Each row has a name. After each piece below comes the name of the row it's from, unless a question asks for something else. Each question is about the rows just above it. Places in a row count from 1.

Z224: 111 115 119 133 106  91 146 111 156 134 147  87  89 142 173 101 146 131  68 119 178 100 130 172 184  64 111 122 155 155 179 133 162 133  23  79 144 111 148  97 125 132 152 123 201 113 111 187 176 115 161 106 158  98 131
Z74: 131 137 140 131 100 132 139 113 135 125 161  99  67 165 111  68 178 128 127  98 156 123 121 158 129  82 150  62 158 127 155 112 115 124  58  67 129 173 174 116 104 134 156 136 187 122 141 201 152 123 192 128 140 103 114
Z811:  86  81  62  95 193 101 147  82 158 132  51 117 155 167 196 127 112  87 118  89 128 145 199 127 119 118 149 118 156 166  79  69 112 128 130  98 139  85  93 135 124 133  98 135 108 142 106 172 147  69 134 206 151 115 146
Z313: 127 134  52 116 136  77 127 204  66  84  89 158 130  84 168 156 108 133 141 134  92 122 148  99  98 130 166 134 113 115  38 131 125 128 200 157 150 111 106 151 114  84 113 144 113 130 142 101 104 159 118 206 146 108  98
Z456: 137 196 162 139 141 115 137 221 105 113 184 133 108 100  80  86 140 155  96 110  86  84  89 135 126  95 144 179 114 125 130 169 177  98 179 118 156 133 180 132 118  98 139 153 168  58 149 148 145 159 150 107 108  91 125
Z510: 157 163 166 165 123 116 120 144 131 148 180 129 126 119  64  77 141 151 143 142  94  98  21 117 169  97 136 135 121 120 122 165 236 117 179 105 167 123 159 104 138 109 150 138 164  29 150 179 127 133  97 101 110  86 153
Z134: 149 151  90 171 164  97 107 144  76  63 143 107 112  66 156 137 108 151 136 143  50 115 122  96  73 142 192 153 120 131  72  97 171 128 202 162 169 137 119 148  69 123  95 157  94 151 154 122 104 136 130 199 108 143 108
Z284:  74  63  56 104 103 134 144  90 107 126  89 159 108 166 161 141 144  81 128 109 167 171 139 124 131 105 144  95 164 129  84  95 127 143  97  83 132  99 111 142 134 119 113 122 137 132 114 188 121 103 138 216 167  98 109
Among the named rows, does one hold 179 104 167 123 159 next to each other, in this order? | no
Among the named rows, does one hold 111 148  97 124 132 next to each other, in this order? | no
Go on from 152 123 201 113 to the end of its row. | 111 187 176 115 161 106 158  98 131
asked: 115 124  58  67 129 173 174 | Z74
154 is at row and place | Z134, 47

Z776: 111  97 124 121 122 121 158 146 125 142 150 113 156 151 192  97 137  57 132 106 155 119 187 128 108 166  87 104 148 117  93 102 103 137  62  84  71 128 118 168 123 169 123  86 128  54 137 180 195 121  98 157
Z242: 154 118 138  71 127 115  77  73 182 141 149 113 155 149 195  99 139  57 130 109 157 118 189 125 107 165  86 136 147 119  94 105 102 137  60  85  71 128 120 170 124 170 124  84 125  51 138 182 196 118  98 160
Z759: 156 115 160  70 128 114  76  75 183 142 150 113 154 148 196  98 141  56 128 109 156 116 188 124 106 166  84  63 148 121  88 102 115 135  74  86  71 129 120 170 122 170 123  83 124  51 140 183 196 118  97 161
Z642: 116 137 123  86 115 121  87  81 155 138 149 116 147 161 174 100 122  86 143 102 130 122 162 131 113 167 112  95 141 113  88 105 120 132  79  99  82 117 108 141 135 153 118  98 131  77 122 155 184 145 108 143
Z556: 132 128 125  77 119 120  80  75 170 141 150 115 155 155 183  98 130  68 138 102 143 121 106  84 166 188 148 121 124  63  89 101 111 135  70  88  75 123 112 157 129 165 121  90 132  63 129 170 192 134 104 150
Z388:  75 165  67 125 106 130 120 111 111 122 141 125 121 164 130 111 106 152 152 113  92 126 110 122 123 153 154  44 123 116 105 121 150 123 121 141 118 100 104  92 148 118 111 126 122 130 107 111 148 180 129 119
Z305: 146 120 154  72 124 116  77  73 179 143 150 114 157 151 192  99 137  58 133 105 152 120 187 129 107 167  90 211 148 116  91 103 104 137  63  86  72 126 116 167 125 169 124  87 129  55 135 179 195 124 101 157
Z155: 106 145 140  93 112 123  92  86 148 134 147 118 142 163 165 103 118 101 145 105 120 122 152 128 115 165 124 139 138 113  90 108 127 130  88 109  89 113 107 131 137 147 115 103 128  88 120 148 177 153 114 139
Z19: 125 133 130  81 117 120  84  77 165 139 148 115 151 158 179  99 126  74 140 102 139 122 173 132 110 169 104 171 144 114  88 103 115 135  74  93  77 121 110 151 131 161 119  93 132  69 126 165 189 138 106 147
Z785:  83 160 127 115 107 127 112 104 121 126 144 124 127 164 140 108 110 139 150 111 100 124 121 122 121 158 146 125 125 115  99 117 143 124 111 133 109 104 104 101 146 125 112 120 122 118 111 121 157 173 125 126
Z827: 129 131 133  80 118 121  82  75 167 142 149 115 151 157 181  99 127  73 139 102 140 121 175 132 111 168 103 132 145 115  88 101 113 134  72  92  76 121 111 153 131 162 121  93 132  67 127 167 189 137 107 149
Go on from  88 103 115 135  74 to the end of its row. |  93  77 121 110 151 131 161 119  93 132  69 126 165 189 138 106 147
asked: 111 100 124 121 122 121 158 146 125 | Z785
188 124 106 166  84  63 148 121 is in which row? | Z759

Z16: 130 126 131 121 136 132 125 132 118 133 131 136 133 129 115 118 138 127 119 118 123 123 130 128 134 127 119 137 139 123 136 135
Z697: 130 126 131 121 136 132 125 132 118 133 131 136 133 128 115 118 138 128 124 120 128 130 130 126 136 121 124 133 133 124 130 137
Z520: 150 126 131 120 136 132 125 132 118 133 131 136 133 128 115 118 138 130 124 120 128 130 130 126 136 121 124 133 133 124 130 137
After 130 124 120, its row goes on with | 128 130 130 126 136 121 124 133 133 124 130 137
Go on from 129 115 118 138 127 to the end of its row. | 119 118 123 123 130 128 134 127 119 137 139 123 136 135
asked: 150 126 131 120 136 132 125 132 118 133 131 136 133 128 115 118 138 130 124 120 128 130 130 126 136 121 124 133 133 124 130 137 | Z520
After 115 118 138 127, its row goes on with | 119 118 123 123 130 128 134 127 119 137 139 123 136 135
Go on from 123 123 to the end of its row. | 130 128 134 127 119 137 139 123 136 135
Among the named rows, does one hold 136 132 124 next to each other, in this order? | no
134 is at row and place | Z16, 25

Z953: 120 127 130 120 132 126 120  46  96  93 119 128 137 129 126 128 133 126 118 123 132 130 131 117 117 131 131 132 124 138 125 132 131 130 108 115
Z640: 122 145 148 124 140 136 128 141 131 128 124 138 147 147 137 147 149 136 125 134 142 149 144 129 127 142 143 141 132 145 147 145 149 150 139 149
Z59: 180  93  78 191  60  63 100  58 103 128 125 138 102  73  62  86  84  64 143 206  59  90  61 159 143  58  59  58  73  98 101  63  91 103  65  89
Z460: 179  82  67 190  50  53  94  47  96  93 186  49  94  62  52  74  73  54 139 205  49  79  51 154 139  48  48  47  64  91  90  52  80  92  54  79
Z533: 132 109 117 131 124 118 119 118 114 119 131 118 132 114 117 112 121 117 122 132 121 116 119 119 121 119 119 120 118  52 112 121 117 117 115 124
Z282: 120 127 130 120 132 126 120 130 119 120 119 128 137 129 126 128 133 126 118 123 132 130 131 117 117 131 131 132 124 138 125 132 131 130 126 134
Does one of the named rows hold 94 61 52 side by side, in this order? | no
53 is at row and place | Z460, 6
82 is at row and place | Z460, 2
After 128 124 138, its row goes on with | 147 147 137 147 149 136 125 134 142 149 144 129 127 142 143 141 132 145 147 145 149 150 139 149
Among the named rows, does one hold 119 130 120 next to each other, in this order? | no
Go on from 47 96 93 to the end of its row. | 186  49  94  62  52  74  73  54 139 205  49  79  51 154 139  48  48  47  64  91  90  52  80  92  54  79

Z609:  96 171 137  65 113
Z921: 141 175  57 129 121
Z531: 172 215  61 143 155
Z145:  70 218 136  90 170
Z437: 216 158 135  88  84
Does one of the named rows hold 216 158 135 side by side, in this order? | yes
Among the named rows, does one hold 141 175  58 129 next to each other, in this order? | no
Row and place of 216 in the named rows: | Z437, 1
96 is at row and place | Z609, 1

Z787: 126 107 121 129 131 114 113  85 108 145 129 133 169 134 133 134  75 144 119  89 126 119 124 123 139 128 129 130 122 124 114 119 112  81 131 106 130 113 100 121 123 109  90  79 123 126 100 133 151
Z724: 125  23  95 129 136 112 108 133 100 134 134 145 113 134 133  75  85 169  61  23 108 116 116  70 158 133 132 132 134 138 134 105 114  96 128 141 132 118  98 132 123 108 174  92  92 122 104 140 156
Z238: 128 177 154 128 135 136 136 125 150 133 127 161 139 135 123 165 164 110 165 172 143 131 143 148 144 129 136 134 123 126 117 140 140 156 132 124 137 139 139 119 127 138 114 155 149 134 139 139 146
Z615: 128 126 124 131 124 121 122 117 149 120 131 134 169 134 137 115 108 143 119  89 126 126 123 113 109 125 124 122 135 137 152 133 110 128 122 145 121 133 135 145 124 130 186 132 123 124 135 117  94
The row with 128 177 154 128 135 136 136 125 150 133 127 161 139 135 123 165 164 110 165 172 143 131 143 148 144 129 136 134 123 126 117 140 140 156 132 124 137 139 139 119 127 138 114 155 149 134 139 139 146 is | Z238
The rest of the row after 143 119  89 126: | 126 123 113 109 125 124 122 135 137 152 133 110 128 122 145 121 133 135 145 124 130 186 132 123 124 135 117  94
Among the named rows, does one hold 121 122 116 149 next to each other, in this order? | no
Which row holds 108 133 100 134 134 145 113 134 133  75  85 169? | Z724
Which row holds 126 107 121 129 131 114 113  85 108 145 129 133 169 134 133 134  75 144 119  89 126 119 124 123 139 128 129 130 122 124 114 119 112  81 131 106 130 113 100 121 123 109  90  79 123 126 100 133 151? | Z787
The rest of the row after 133 169 134: | 133 134  75 144 119  89 126 119 124 123 139 128 129 130 122 124 114 119 112  81 131 106 130 113 100 121 123 109  90  79 123 126 100 133 151

Z147: 121 132 139 123 119 135 102 137 124 127 130 122 112 118 107 131 100 126 132 140 108 123 118 128 122 133 132 135 129 126 142 137 105 116 135 144 126
Z550:  65  82 109  65 124 118  85 113  70  67  66 123  88  69  69 126 121 124 126 107 125  64 120  74  95 124 120 121 127 122 100  76  71 126  75 107 126
Z899: 115 120 126 114 127 127 115 127 117 116 115 125 121 115 114 128 124 125 128 126 126 114 124 118 123 128 123 127 128 124 125 119 115 127 118 126 126
Z614: 109 113 120 108 129 123 118 121 110 108 107 125 120 111 113 126 131 125 126 119 131 107 125 111 120 125 121 124 126 124 116 109 114 130 109 118 126
Z547: 208 191 147 209 124 131 169 141 206 208 208 107 189 208 201 112 128 105 111 149 119 208 110 202 178 119 107 126 109 106 159 197 203 116 199 148 105
Z879: 137 130 126 135 126 125 138 125 135 135 135 130 132 134 139 127 130 129 126 128 129 137 132 133 129 125 129 125 127 130 128 131 138 128 132 126 129
Among the named rows, does one hold 107 124 next to each other, in this order? | no
Among the named rows, does one hold 111 120 125 next to each other, in this order? | yes

Z473: 139 102 126 109 217 120 120 121 140 118
Z589: 114 116 110 119 110 154 100 126 117 113
Z925: 136 129 135 149 139 121 156 148 127 145
Z80: 133  98 114 132 152 154 121 112 125 131
Z810: 134 139 102 125 109 217 120 120 141 131
Among the named rows, does one hold 102 126 109 217 120 next to each other, in this order? | yes
The rest of the row after 136 129: | 135 149 139 121 156 148 127 145
Where do 139 102 125 109 217 120 120 appear? | Z810

Z512: 138 129 188 146
Z141: 217 145 189 146
Z653: 137 129 137 147
Z64: 216 145 137 161
Where in the named rows is 217? | Z141, 1
Where in the named rows is 147? | Z653, 4
The rest of the row after 216 145 137: | 161
Does one of the named rows hold 146 189 145 side by side, in this order? | no
The row with 137 161 is | Z64
Go on from 217 145 to the end of its row. | 189 146

Z408: 100 107 120 100 100 108 100 121 101 150 101 115 101 100 100 117 102 117 121
Z540: 128 132 117 127 126 103 118 115 130 129 129 100 130 127 124 100 114 100 104
Z912: 211 188  96 211 208 126 188  88 211 212 212  83 211 211 204  76 172  75  63
Z281: 163 147 121 163 161 150 163 120 160 161 161 135 160 163 164 132 161 131 121
Z865: 134 124 133 135 131 157 147 136 130 131 130 160 131 185 140 159 172  75 149
Z797: 131 132 117 138 137 183 165 122 129 131 130 181 130 138 151 176 174 176 153
Z247: 134 124 133 135 131 157 147 136 130 131 130 160 131 135 140 159 152 158 149
Z329: 130 132 129 129 129 123 127 128 130 130 130 124 130 129 129 124 126 124 125
asked: 211 188  96 211 208 126 188  88 211 212 212  83 211 211 204  76 172  75  63 | Z912
Go on from 124 130 129 to the end of its row. | 129 124 126 124 125
Row and place of 103 in the named rows: | Z540, 6
Among the named rows, does one hold 100 124 next to each other, in this order? | no
The row with 140 159 152 158 149 is | Z247
After 130 132, its row goes on with | 129 129 129 123 127 128 130 130 130 124 130 129 129 124 126 124 125

Z46: 172 182 131 111 120  82
Z192: 180 123 144 147 126  72
Z546: 129 130 128 127 128 128
Z990: 117 164 132  45 143 139
Z870: 154 144 143 123 122 110
Z931: 151 163 135 137 122 101
Z818: 137 135 139 117 122 125
Z302: 140 139 172  91 121 162
Z178: 171 176 141 114 116  94
116 is at row and place | Z178, 5
Among the named rows, does one hold 121  82 next to each other, in this order? | no

Z844: 114 107 128 155 111 113 105 159 148  73 150 127 146 115 124 119  86
Z578: 133 143 131 142 125  94  59 137 124 103 124 120 123 115 108 129  87
Z622: 107 116 103 118 124 182 198 117 124 157 124 127 132 114 132 142 143
Z650: 136 116 185 115 126  57 105 121 141 114 144 127 138 148 124 101 114
Z289: 107 129  71 142 121 186 105 120 141 114 144 118 114  99 114 153 114
Z716: 107 116 153 106 124 137 184 114 119 128 149 144 117 154 142 131 153
Z542: 113 120 171 118 120  77  84 121 124  89 143 125 166 140 115 130 100
Z749: 107 116 110 118 124 174 212 121 124 163 124 138 131 114 143 131 163
Z983: 107 190 128 118 124 113  88 116 124 130  92 116 103  90  97 131 114
110 is at row and place | Z749, 3
Go on from 115 126  57 to the end of its row. | 105 121 141 114 144 127 138 148 124 101 114
After 105 121 141 114 144, its row goes on with | 127 138 148 124 101 114
Row and place of 111 in the named rows: | Z844, 5
Where in the named rows is 106? | Z716, 4

Z399: 129 137 213 173 127
Z208: 221 162 132 129 126
Z391: 127 162 212 173 126
Z675: 127 162 212 173 125
After 213 173, its row goes on with | 127
asked: 129 137 213 173 127 | Z399
Among the named rows, does one hold 213 173 next to each other, in this order? | yes

Z66: 116 115 133 119 139 118 124 128 138
Z662: 121 108 156 145 193  95 128 151  98
Z392: 122 119 163 140 213 103 133 160 100
Z285: 116 115 133 119 139 118 118 120 121
Z719: 100 158 146 103 147 163 120 134 161
Z549: 122 152 125 124 140 154 114 133 142
Z945: 138 135 150 156 140 174 112  81 141
Z54: 132  77 165 154 136 109 139  96 101
Z677: 131 117 136 137 121 136 129 112 121
Z779: 106 111 146 131 157 115 129 112 122
Z657: 122 119 163 140 213 103 128 114  74
Is 121 137 129 112 121 printed in one of the named rows, side by side and in this order? | no
After 103 147, its row goes on with | 163 120 134 161
asked: 150 156 | Z945

Z998: 171 171 121  90
Z881: 120 158  93  98
Z603:  60 106  65  97
Z833: 141 138  96 102
Z660: 121 159 100  81
Z624: 119 146  85 119
Z72: 112 108  83  66
Z947:  77 163  90 114
Z829:  66 118  62 117
Z835: 170 167 125  57
Z226:  61 110  69  88
Z758:  64 188 131  40
64 is at row and place | Z758, 1
Row and place of 65 in the named rows: | Z603, 3

Z252: 142 133  88 121
Z84: 147 122 110 123
Z773: 107 127  42 101
Z975: 107 190 163 102
Z703: 135 123 145 121
Z901:  85 127 148 189
Z681:  98 174 146 122
Z555: 177 141 109  82
Z895:  92 169 145 130
Where in the named rows is 42? | Z773, 3
Does one of the named rows hold 127  43 101 side by side, in this order? | no
107 127 is in which row? | Z773
Row and place of 102 in the named rows: | Z975, 4

Z863: 129 232 108 232 151 175 135 103
Z530:  66  65 132  66  60  85 161 162
Z646:  66  66 132  66  60  91  98 118
asked:  66  65 132  66  60  85 161 162 | Z530
Where in the named rows is 162? | Z530, 8
Is 135 175 printed in one of the named rows, side by side and in this order? | no
Go on from  66  66 132  66  60 to the end of its row. |  91  98 118
asked:  66 132  66  60 | Z646
The rest of the row after  66  65 132: |  66  60  85 161 162

Z944: 123 142 144 134 146 122
Z299: 130 136  63 135 177 129
Z916: 140 115 135 146 118 128
Z257: 137 119  44 128 156 136
Go on from 130 136  63 135 to the end of its row. | 177 129
Go on from 137 119  44 to the end of its row. | 128 156 136

Z15: 101 189 165 139 167 217  38 120 124 109 219 136 120  68
Z645:  94 201 162 136 160 204  37 124 121 119 225 142 121  66
Z573: 121 163 167 144 178 236  47 114 133  89 205 123 120  75
Z557:  90 206 161 134 158 198  38 125 119 124 226 144 121  65
Z579: 109 181 167 143 171 226  40 120 128 101 216 131 119  70
Z564: 117 168 167 145 177 233  44 115 133  93 208 126 119  73
Z522: 115 173 168 143 175 231  43 116 131  95 211 127 119  73
Z337: 136 160 124 201 162  37 225  94 121 204 119 142 121  67
Z253: 112 177 167 142 172 227  41 118 130  99 213 130 119  71
Z133:  99 195 163 138 165 213  39 121 124 112 223 137 120  68
Z606: 106 185 166 141 170 220  38 120 127 106 218 134 119  70
The rest of the row after 181 167: | 143 171 226  40 120 128 101 216 131 119  70
Row and place of 185 in the named rows: | Z606, 2
 94 201 162 136 160 204  37 124 121 119 225 142 is in which row? | Z645

Z334: 218 160 218  83
Z12: 223 149 223  87
Z878: 187  45 187 154
Z548: 189  73  55 147
Z330:  64  68 198  73
Z236:  55  74  55 180
Z374:  52  68  52 184
Z652:  64  68  64 180
Which row holds  68 198? | Z330
Go on from 74 55 to the end of its row. | 180
147 is at row and place | Z548, 4

Z338: 134 155  83 116 138 100 117
Z275: 134 117 138  83 116 100  99
Z440: 198 164  97  77  32 119  96
The row with 116 100  99 is | Z275
99 is at row and place | Z275, 7
asked: 155  83 116 138 | Z338
155 is at row and place | Z338, 2

Z790: 185 132 123 124  81  97 147
Z950:  87 106 169 114 149 167 116
Z426: 165 213  93 130 143 178 101
Z687: 138 133 178 117 108 137 129
Z71:  96  60 209  81 124 179 157
Go on from 213  93 130 143 178 to the end of its row. | 101
Row and place of 179 in the named rows: | Z71, 6
asked: 124  81 | Z790
Among the named rows, does one hold 124  81 next to each other, in this order? | yes
Where in the named rows is 149? | Z950, 5

Z441:  87  91  99 101 104 106 107 110 112 115 121
Z172:  95 110 126 139 151 158 168 171 174 172 170
Z486: 91 76 58 50 36 34 36 38 49 59 72
Z76: 150 167  97 128 114 210 217 209 202 194 187
Z973: 200 188 172 154 135 116  96  81  67  55  52
Z503: 100 105 112 120 130 143 157 170 185 195 203
Z3: 151 141 128 114  97  85  65  49  49  38  38
Z591: 153 154 155 160 164 167 172 178 182 186 191
Z839: 183 173 160 144 128 110  91  76  60  48  40
asked: 128 114  97 | Z3
Go on from 172 178 to the end of its row. | 182 186 191
Among the named rows, does one hold 154 135 116  95  81 next to each other, in this order? | no
Is 142 128 114  97  85 printed in one of the named rows, side by side and in this order? | no

Z572: 134 129  98 100 110  76 131 127 129 152 130  72 153 119 121 181 120 119 117 125 109  95 110 109 120 131 147 141 169 120 169 121 108 112 162 153 108 148 147 130 159 165 162 123  66 126 114 131  75 124 134 121
Z582: 134 129  98 134 110  76 131 184 129 152 130  72 153 119 121 181 119 118 117 125 109 123 110 109 120 131 147 141 169 120 112 169 121 108 162 148 153 147 108 130 159 165 162 123  66 126 114 131  75 124 134 121
Z209: 142 146 157 145 130 145 104 127 109  96 173 149 159 114 109 181 163 208 156 103 135  95 137 121  76 139 154 137 129 136  72 110 101 152 123 146 131 105  86 121  35 110 154 120 127 155 138 128 141  97 100  83
The rest of the row after 121 181 120 119: | 117 125 109  95 110 109 120 131 147 141 169 120 169 121 108 112 162 153 108 148 147 130 159 165 162 123  66 126 114 131  75 124 134 121
Where do 169 121 108 112 162 153 108 148 147 appear? | Z572
101 is at row and place | Z209, 33
Go on from 119 117 to the end of its row. | 125 109  95 110 109 120 131 147 141 169 120 169 121 108 112 162 153 108 148 147 130 159 165 162 123  66 126 114 131  75 124 134 121

Z500: 106  88 160 129 163 119 118  99
Z490: 104 100 159 124 138 165 127  98
Z453: 149 124  99  95  61 185 139 109
Z60:  83  27 196  54 137 223 129  31
Z612: 163 151  90 106  40 190 146 120
Z358: 159 169  86 159 110  73 131 174
Z851: 119 129 138 156 143 119 121 126
Z793: 129 160 129 159 137 114 128 150
Z721: 151 189  89 173 119  83 130 187
Does one of the named rows hold 124 138 side by side, in this order? | yes
The row with  73 131 is | Z358

Z166:  86  53 154 108 164
Z462: 162  19 185 115 121
Z470:  76  56 143 103 133
Z304: 125  67 130  97 112
Does one of the named rows hold 103 133 side by side, in this order? | yes
Does one of the named rows hold 162  19 side by side, in this order? | yes

Z678:  60  79 113 104  97 140 158 128 142 112
Z49:  60  79 113 104  97 140 182 128 131 112
Z286:  95  89 133 171 111 143  46 119 125 134
Z923:  46  95 125 111  89 143 171 119 133 115
Z597: 143 171 120 133 140 142 109 170  93 130
Row and place of 158 in the named rows: | Z678, 7
asked: 143 171 119 133 | Z923
asked:  46  95 125 111  89 143 171 119 133 | Z923
130 is at row and place | Z597, 10
Go on from 140 182 128 to the end of its row. | 131 112
Is 109 170  93 130 printed in one of the named rows, side by side and in this order? | yes
asked: 133 140 | Z597

